Here is a tiny trained network, its code and every weight. The questions are about switching its units off for an input and a class, where a switched-off unit gives its printed mean instead of its output.

import numpy as np


def w(rows, s, z=0):
    codes = np.array(rows[::2]) - 128.0
    scale = np.full(codes.shape[1], s)
    scale[-1] = z or s
    return codes * scale


def f(y):
    return np.maximum(y, 0)


def log_softmax(a):
    a = a - a.max(-1, keepdims=True)
    return a - np.log(np.exp(a).sum(-1, keepdims=True))


def net(x, mask):
    res = np.array(x, float).reshape(1, 6) / 4 @ E
    y = f(res @ A[0][:, :-1].T + A[0][:, -1])
    res = res + np.where(mask, y, B[0][:, -1]) @ B[0][:, :-1]
    return log_softmax(res[-1] @ U[:, :-1].T + U[:, -1])


A, B = {}, {}
E = w([
[93,168,157,140,39,108,228,131,101,175,149],'x0',
[129,127,130,130,126,130,124,127,129,130,129],'x1',
[125,127,132,128,125,135,124,126,130,129,127],'x2',
[156,116,199,11,118,128,136,126,117,82,200],'x3',
[92,80,145,121,116,42,113,244,206,132,124],'x4',
[128,128,126,129,127,125,125,132,123,127,131],'x5',
],0.011)
A[0] = w([
[155,76,111,121,226,149,21,118,153,73,105,252],'N1',
[58,96,82,191,124,63,95,192,196,189,55,158],'N2',
[147,186,176,92,100,143,183,88,64,122,180,180],'N3',
[180,149,166,76,124,165,152,75,82,101,184,147],'N4',
[122,74,187,59,104,60,123,210,179,91,176,91],'N5',
[115,89,196,37,115,84,121,180,159,79,191,100],'N6',
[83,176,145,146,35,110,204,141,105,191,160,186],'N7',
[180,137,162,74,151,167,127,80,80,79,167,166],'N8',
[134,184,60,203,147,185,131,67,79,161,83,199],'N9',
[186,111,124,87,182,173,107,93,134,62,145,203],'N10',
[89,186,151,145,5,100,254,138,108,187,146,179],'N11',
[167,84,97,113,233,142,25,119,156,79,108,247],'N12',
],0.0063,0.0044)
B[0] = w([
[247,116,82,132,198,149,59,141,165,79,106,251],'N1',
[118,120,181,135,217,48,180,208,221,81,147,246],'N2',
[127,143,167,98,46,167,169,114,46,119,145,202],'N3',
[141,172,182,93,73,182,162,137,69,92,171,198],'N4',
[131,52,48,225,89,129,82,60,83,206,47,214],'N5',
[144,91,58,177,68,166,81,43,55,186,61,207],'N6',
[34,122,138,148,126,80,221,112,127,192,170,215],'N7',
[172,190,132,83,136,211,89,118,128,86,167,201],'N8',
[129,62,59,206,95,134,104,58,82,199,33,226],'N9',
[190,170,99,103,144,205,55,102,133,96,132,202],'N10',
[21,129,169,134,99,88,253,126,117,194,175,236],'N11',
[248,114,82,120,191,160,72,151,173,63,112,251],'N12',
],0.0062,0.011)
U = w([
[168,86,56,177,135,150,71,75,119,137,39,250],'0',
[76,91,107,176,82,108,154,43,79,210,100,168],'1',
[163,198,130,24,156,170,90,118,138,50,209,34],'2',
[108,191,230,49,87,148,181,133,92,103,199,49],'3',
[147,102,136,138,192,78,129,255,205,47,112,134],'4',
[68,138,195,146,159,58,173,224,201,162,191,68],'5',
],0.0062,0.0014)

Each question gives the input, the list of numbers given to net, and the class t.
The units are the neurons (one row each of A and B). Each row of codes is followed by its name. A weight is (code - 128) times the scale printed after its matrix; where a second scale follows, it is the last column's (A, B and U).
mask holds one flag per neuron, in row order. A switched-off neuron (its flag False) gives its mean, the last column of its row in B, instead of its output. The means were averaged over made-up inputs and are rounded, as every weight is.
A unit's drop is (log p(t) with every unit on - log p(t) with that unit switched off) / (log p(t) with every unit on - log p(t) with every unit switched off).
The circuit of an input: a set's keep is (log p(t) with only the set's units on - log p(t) with every unit switched off) / (log p(t) with every unit on - log p(t) with every unit switched off). Starting from all 12 units, units are removed one at a time, each time the one whose removal leaves the highest keep (on an exact tie, the one counted first), for as long as the keep stays at least 0.8.
circuit, biggest first: the units of the circuit, biggest drop first
unit that matters most: the unit with the biggest drop
top k neurons: the k neurons with the biggest drops, biggest first
drop when u is switched off: that unit's drop, to one decimal
input [-4,1,-6,2,6,-7], class 0: unit that matters most -> N5
input [7,0,1,2,-4,-7], class 3: circuit, biggest first -> (N5; N3)
input [-4,6,-5,1,-3,0], class 2: circuit, biggest first -> (N5; N6)
input [-1,4,4,1,-8,-5], class 2: circuit, biggest first -> (N5; N8)
input [1,2,7,5,-8,2], class 3: circuit, biggest first -> (N3; N4)
input [2,-2,8,1,-8,1], class 3: circuit, biggest first -> (N4; N3)
input [-4,-3,0,2,-1,7], class 2: circuit, biggest first -> (N9; N5)
input [7,7,-5,2,-2,-7], class 3: circuit, biggest first -> (N5; N3)
input [2,-3,-7,0,1,8], class 5: top 2 neurons -> (N9; N6)
input [-6,-6,-1,5,3,-6], class 0: top 2 neurons -> (N5; N6)
input [8,-6,-7,4,7,3], class 1: top 2 neurons -> (N5; N6)
input [-5,2,3,4,3,-2], class 0: top 2 neurons -> (N5; N6)
input [0,-7,-8,8,4,2], class 0: top 2 neurons -> (N5; N11)
input [-4,7,1,-7,2,0], class 4: circuit, biggest first -> (N2)
input [3,6,-7,1,-4,6], class 3: top 2 neurons -> (N5; N6)
input [-2,-5,-8,1,0,8], class 2: top 2 neurons -> (N9; N5)
input [7,2,-6,4,2,3], class 1: top 3 neurons -> (N5; N6; N2)
input [-6,-5,4,1,-8,7], class 2: drop when N4 is switched off -> 0.3
input [0,-2,-8,2,-5,7], class 2: drop when N10 is switched off -> 0.1
input [4,4,0,7,4,-4], class 1: drop when N5 is switched off -> 0.1
input [7,1,-1,-7,5,4], class 5: drop when N5 is switched off -> 0.0
input [0,7,-2,6,4,-2], class 0: unit that matters most -> N11
